Each row has a name. Each question is about the rows just above it.

Columns, left to right: L Y R Q
z_582: [124 124 124 124]
z_956: [124 111  97 162]
z_5: [124  95  95  95]
z_276: [198 198 198 198]
Repeated in z_5:  [95]
The value that z_582 holds more than once:  [124]
Whose row is [124 124 124 124]?  z_582
Which value appears more than once in z_276?  [198]
What is the next entry after [124  95]?  [95]
Whose row is [124 111  97 162]?  z_956
Which column holds [124 124 198] top down?  L

Columns, left to right: F S B E D T N
z_904: [ 70 175  97  75 102  99  86]
z_530: [100  46  90 129  79  95 101]
z_637: [156 103 156 156 189 156 102]
z_122: [ 70 175  97 143 102  99  86]
z_502: [161  97 202 201  83 198  98]
Repeated in z_637:  [156]
The row with [ 70 175  97  75 102  99  86] is  z_904
Which column holds this, read top down? [ 97  90 156  97]  B

Columns, left to right: W P U Z
z_495: [158  97 208 149]
z_736: [133  97 140 112]
z_756: [143  93 141 136]
z_821: [ 97  97 142  97]
z_74: [199  99 178 165]
z_964: [ 87  93 126 114]
Which column holds this, read top down? [112 136  97 165 114]  Z
Which value appears more than once in z_821?  [97]
Which column holds this, read top down? [ 97 165 114]  Z
Give the next entry after [97 97].  [142]

Columns, left to right: X K C H A
z_999: [126 138 136  48 124]
z_477: [131 120 113  91 132]
z_149: [121 134 176  87 134]
z_139: [117 113 105 137 113]
z_305: [137 137 151 138  99]
z_86: [134 132 160 107 124]
Repeated in z_139:  [113]
The next entry after [132 160]:  [107]
Which column holds this, read top down? [138 120 134 113]  K
Which column holds [126 131 121 117] top down?  X
Repeated in z_149:  [134]

Columns, left to right: keziv kibim Sosu nolet nivuv mirar
z_310: [141 104 149 149 162 145]
z_453: [122 125  99 109 129 125]
z_728: [128 134 107 135  81 113]
z_107: [132 137 128 109 197 129]
z_650: [128 126 123 126 125 131]
z_455: [134 126  94  67 193 121]
Which column holds this, read top down? [113 129 131]  mirar
Give the next entry after [134 126  94].  [67]

Columns, left to right: V J G M
z_409: [172 150  72 148]
z_945: [202 108 177 175]
z_100: [108 176 115 193]
z_153: [204 183 157 142]
z_778: [122 151 120 156]
z_167: [217  99 163 179]
z_843: [108 202  95 147]
z_825: [104 104 104 157]
z_25: [152 117 142 142]
z_737: [165 163 149 124]
z_114: [123 119 168 124]
What is the next entry after [108 176]?  [115]
Which value appears more than once in z_825?  [104]
What is the next entry after [202 108]?  [177]
The next entry after [150  72]:  [148]

Columns, left to right: ved kogud likez fabe Sif Katu rur rer mavif
z_243: [129 121 181 193 170  94 110  72 108]
z_568: [177  72 199  91 130 101 150 127  82]
z_605: [130 129 128 129 155 111 125 149 115]
z_289: [129 130 129 130 128 127 129 129 130]
z_304: [130 129 130 130 130 129 128 128 125]
z_54: [102 118 154 102 115 102 142 102 118]
z_324: [113  80 116 111 125  55 154 119 152]
z_536: [148 133 138  54  87 150 127 101  87]
z_358: [125 125 129 129 129 129 129 127 130]
z_569: [145 107 142 125 113 125 102 110 138]
z_142: [162 107 143 134 155 111 149 149 115]
Which column holds [ 72 127] top down?  rer
[129 177 130 129 130] is in which column, read top down?  ved
What is the next entry after [130 129 128 128]?  [125]
The value that z_142 holds more than once:  [149]
Which value appears more than once in z_605?  [129]
What is the next entry after [101 150 127]?  [82]

Columns, left to right: reb Bet lufis Vodev leka Nasip
z_20: [103  61 156 139 161 144]
z_889: [ 73 146 121 146 146 167]
z_250: [168 103  74 108 146 145]
z_525: [106 168 106  76 108 106]
What is the next entry after [168 106  76 108]?  [106]
Which column holds [ 61 146 103] top down?  Bet
Repeated in z_889:  [146]
What is the next entry after [ 61 156]?  [139]
[ 61 146] is in which column, read top down?  Bet
Repeated in z_525:  [106]
Which column holds this, read top down? [146 103 168]  Bet

Columns, left to right: Gosos kitas badeb vadod Zinen
z_206: [ 85  81 137 121 163]
z_323: [209 216 112 142  62]
z_26: [157 160 122 133 104]
z_640: [140 141 126 130 118]
z_641: [150 152 124 132 110]
Give the next entry after [157 160].  [122]
[ 85 209 157] is in which column, read top down?  Gosos

Columns, left to right: vog Nad godu Vemu fitu
z_750: [ 84 199 114 125 125]
z_34: [ 88 133 129 170 129]
z_29: [ 50 120 142  95 124]
z_546: [150 135  87 153 125]
z_69: [ 50 120 129  85 129]
z_407: [136 118 130 170 132]
z_356: [121 127 128 112 123]
Give the next entry after [ 50 120 142].  [95]
Give the next entry after [114 125].  [125]

Columns, left to right: regap vus geguz fup salip
z_868: [ 90  40 150  64 207]
z_488: [ 90  40 150 219 124]
z_943: [ 90  40 204  64 207]
z_757: [ 55 171 104 193 167]
Which column holds [124 207 167] top down?  salip
What is the next entry after [150 219]?  [124]
Which column holds this, read top down? [150 150]  geguz
[ 64 219] is in which column, read top down?  fup

